Below is a small trained network, with its code and all its weights. Each question gives an input and a class and asks what happens when units are switched off, that is, made to give their printed mean instead of their output.

import numpy as np


def w(rows, s, z=0):
    codes = np.array(rows[::2]) - 128.0
    scale = np.full(codes.shape[1], s)
    scale[-1] = z or s
    return codes * scale


def norm(h):
    return h / np.sqrt((h * h).mean(-1, keepdims=True) + 1e-5)


def f(y):
    return np.maximum(y, 0)


def log_softmax(a):
    a = a - a.max(-1, keepdims=True)
    return a - np.log(np.exp(a).sum(-1, keepdims=True))


def net(x, mask):
    res = np.array(x, float).reshape(1, 6) / 4 @ E
    u = 0
    for l in range(2):
        y = f(norm(res) @ A[l][:, :-1].T + A[l][:, -1])
        res = res + np.where(mask[u : u + 16], y, B[l][:, -1]) @ B[l][:, :-1]
        u += 16
    return log_softmax(norm(res)[-1] @ U[:, :-1].T + U[:, -1])


A, B = {}, {}
E = w([
[126,134,136,123,126,151,140,135,129,148,122],'x0',
[156,241,114,113,124,148,220,108,104,38,183],'x1',
[134,143,119,124,99,158,78,126,124,100,97],'x2',
[113,132,123,132,93,136,141,108,114,150,143],'x3',
[199,217,116,99,103,38,103,158,187,211,140],'x4',
[104,167,253,114,201,143,37,62,49,156,181],'x5',
],0.0053)
A[0] = w([
[149,195,49,134,106,146,228,160,147,45,132,69],'0.n0',
[161,135,30,121,53,127,181,172,189,140,90,67],'0.n1',
[96,100,136,128,127,148,164,120,132,113,110,31],'0.n2',
[159,126,120,121,176,132,132,135,177,95,81,140],'0.n3',
[108,1,40,129,135,207,212,94,133,40,91,9],'0.n4',
[132,146,110,134,121,124,148,113,113,120,146,81],'0.n5',
[114,139,188,125,112,99,106,122,115,105,105,162],'0.n6',
[123,57,42,135,88,136,211,152,185,66,63,56],'0.n7',
[142,172,68,130,115,147,178,161,131,72,144,65],'0.n8',
[109,77,96,123,104,108,188,106,152,117,112,93],'0.n9',
[165,193,57,114,131,92,144,116,202,184,90,75],'0.n10',
[171,187,26,130,108,89,125,141,207,180,105,68],'0.n11',
[121,68,117,136,125,162,161,155,110,114,134,45],'0.n12',
[129,25,41,151,106,135,95,187,154,179,116,71],'0.n13',
[127,174,143,131,156,140,135,124,107,109,137,126],'0.n14',
[136,20,80,120,99,123,121,151,177,177,84,55],'0.n15',
],0.0069,0.0015)
B[0] = w([
[120,102,152,111,108,117,158,18,192,160,34,245],'0.n0',
[155,155,82,120,237,169,73,161,112,174,181,233],'0.n1',
[138,141,128,122,119,115,83,153,140,86,122,156],'0.n2',
[92,143,109,128,97,124,120,87,58,180,165,154],'0.n3',
[117,120,179,175,30,95,159,233,101,103,163,254],'0.n4',
[107,115,138,85,122,131,115,120,80,128,88,147],'0.n5',
[159,101,109,125,188,165,185,147,164,164,165,153],'0.n6',
[160,142,66,125,231,158,96,138,110,164,193,246],'0.n7',
[109,116,165,76,125,82,158,57,148,158,112,199],'0.n8',
[150,130,95,113,168,163,44,135,117,127,116,179],'0.n9',
[74,128,157,183,41,163,111,172,96,59,125,204],'0.n10',
[135,70,176,148,95,104,147,208,92,59,163,218],'0.n11',
[137,151,132,106,111,119,47,158,128,63,121,169],'0.n12',
[123,132,183,87,159,106,200,56,159,155,68,206],'0.n13',
[142,89,165,106,134,138,91,87,154,176,125,159],'0.n14',
[107,132,124,109,71,122,147,1,157,134,83,202],'0.n15',
],0.0093,0.0089)
A[1] = w([
[129,162,153,149,81,108,108,200,125,101,126,97],'1.n0',
[141,155,137,149,55,87,128,243,107,108,171,126],'1.n1',
[122,146,41,155,135,108,139,165,143,146,113,19],'1.n2',
[149,143,105,136,203,127,103,121,101,155,170,42],'1.n3',
[141,151,56,130,189,179,101,114,111,160,171,97],'1.n4',
[123,200,116,135,136,133,195,85,124,86,122,94],'1.n5',
[119,145,129,130,135,122,139,139,111,131,116,2],'1.n6',
[87,134,122,118,135,120,130,52,137,140,66,125],'1.n7',
[117,120,100,111,161,113,141,119,121,116,118,77],'1.n8',
[156,166,125,107,154,112,105,59,174,184,90,167],'1.n9',
[103,128,157,164,89,116,116,250,90,69,146,108],'1.n10',
[108,139,130,121,139,75,145,52,159,129,70,146],'1.n11',
[97,104,131,148,140,127,90,143,123,158,118,136],'1.n12',
[99,125,191,136,78,110,160,101,152,149,119,136],'1.n13',
[119,130,190,106,104,117,110,107,129,126,103,99],'1.n14',
[106,160,118,128,186,160,104,122,94,131,164,78],'1.n15',
],0.011,0.0018)
B[1] = w([
[60,97,160,106,170,166,167,132,50,148,181,201],'1.n0',
[47,63,172,143,96,142,143,168,29,68,139,240],'1.n1',
[134,186,39,156,145,152,85,94,113,158,151,147],'1.n2',
[137,140,40,146,81,208,93,112,129,139,115,202],'1.n3',
[150,167,47,183,184,102,81,140,121,177,202,212],'1.n4',
[128,89,194,115,107,84,103,136,198,159,44,153],'1.n5',
[158,161,129,96,138,124,162,127,144,112,153,128],'1.n6',
[181,160,210,109,121,43,136,159,202,131,121,212],'1.n7',
[142,169,167,170,95,154,93,157,115,122,130,149],'1.n8',
[74,61,160,137,128,144,164,136,90,46,110,250],'1.n9',
[51,128,204,92,82,98,128,210,1,165,179,255],'1.n10',
[153,176,189,98,108,155,134,72,185,132,78,220],'1.n11',
[162,232,135,90,87,122,200,112,133,65,142,168],'1.n12',
[164,149,91,126,205,180,46,129,132,99,118,238],'1.n13',
[131,105,52,152,119,83,210,115,171,161,129,221],'1.n14',
[152,138,31,138,94,69,131,192,164,144,94,175],'1.n15',
],0.0081,0.0093)
U = w([
[143,167,2,169,128,163,73,131,123,163,156,225],'0',
[141,142,207,94,106,116,132,70,205,109,46,132],'1',
[31,106,194,115,64,138,121,194,6,108,156,3],'2',
],0.0083,0.00066)

Each question gives the input, the list of numbers given to net, and the class t.
The units are the neurons (one row each of A and B). Each row of codes is followed by its name. A weight is (code - 128) times the scale printed after its matrix; where a second scale follows, it is the last column's (A, B and U).
mask holds one flag per neuron, layer by layer. A switched-off neuron (its flag False) gives its mean, the last column of its row in B, instead of its output. The means were averaged over made-up inputs and are rounded, as every weight is.
A unit's drop is (log p(t) with every unit on - log p(t) with that unit switched off) / (log p(t) with every unit on - log p(t) with every unit switched off).
most important unit: the unit with the biggest drop
k most important neurons: the k neurons with the biggest drops, biggest first
k most important neurons of layer l: the k neurons of layer l with the biggest drops, biggest first
drop of u: that unit's drop, to one decimal
input [8,-8,-2,3,5,6], class 1: most important neuron : (0.n7)
input [-6,5,-8,-3,-6,-6], class 0: 2 most important neurons : (0.n7, 0.n11)
input [6,-6,7,-5,0,5], class 1: 2 most important neurons : (0.n7, 0.n1)
input [-5,4,-8,3,2,7], class 0: 4 most important neurons : (0.n0, 0.n4, 0.n13, 0.n15)
input [-8,7,1,-5,5,-7], class 0: 4 most important neurons of layer 0 : (0.n7, 0.n13, 0.n15, 0.n1)
input [1,0,7,-8,3,7], class 0: 4 most important neurons of layer 0 : (0.n0, 0.n4, 0.n13, 0.n15)
input [-3,5,-2,5,2,-4], class 1: 2 most important neurons : (0.n0, 0.n8)
input [-8,6,4,-7,-1,-4], class 1: 2 most important neurons of layer 0 : (0.n0, 0.n8)
input [0,7,1,3,5,8], class 0: 3 most important neurons : (0.n0, 0.n4, 0.n13)
input [0,2,4,-4,2,-2], class 0: 4 most important neurons : (0.n4, 0.n13, 0.n15, 0.n1)
input [1,-3,5,3,-4,-6], class 0: 2 most important neurons : (0.n1, 0.n7)
input [1,5,1,3,2,-6], class 0: 2 most important neurons : (0.n7, 0.n1)
input [8,-5,3,-6,-4,5], class 0: 3 most important neurons of layer 0 : (0.n0, 0.n4, 0.n11)
input [-7,3,-8,-7,-2,-2], class 1: most important unit : 0.n0
input [-2,-7,-8,7,6,7], class 0: 2 most important neurons : (0.n0, 0.n13)
input [-4,-3,-8,6,4,5], class 0: 2 most important neurons of layer 0 : (0.n0, 0.n4)
input [-5,-4,-3,0,0,0], class 1: drop of 0.n15 : 0.0
input [8,5,-7,-7,2,5], class 0: drop of 0.n13 : 1.0
input [0,4,4,-6,-3,3], class 1: drop of 0.n7 : 1.3
input [0,3,2,0,-3,2], class 1: most important neuron of layer 1 : (1.n4)
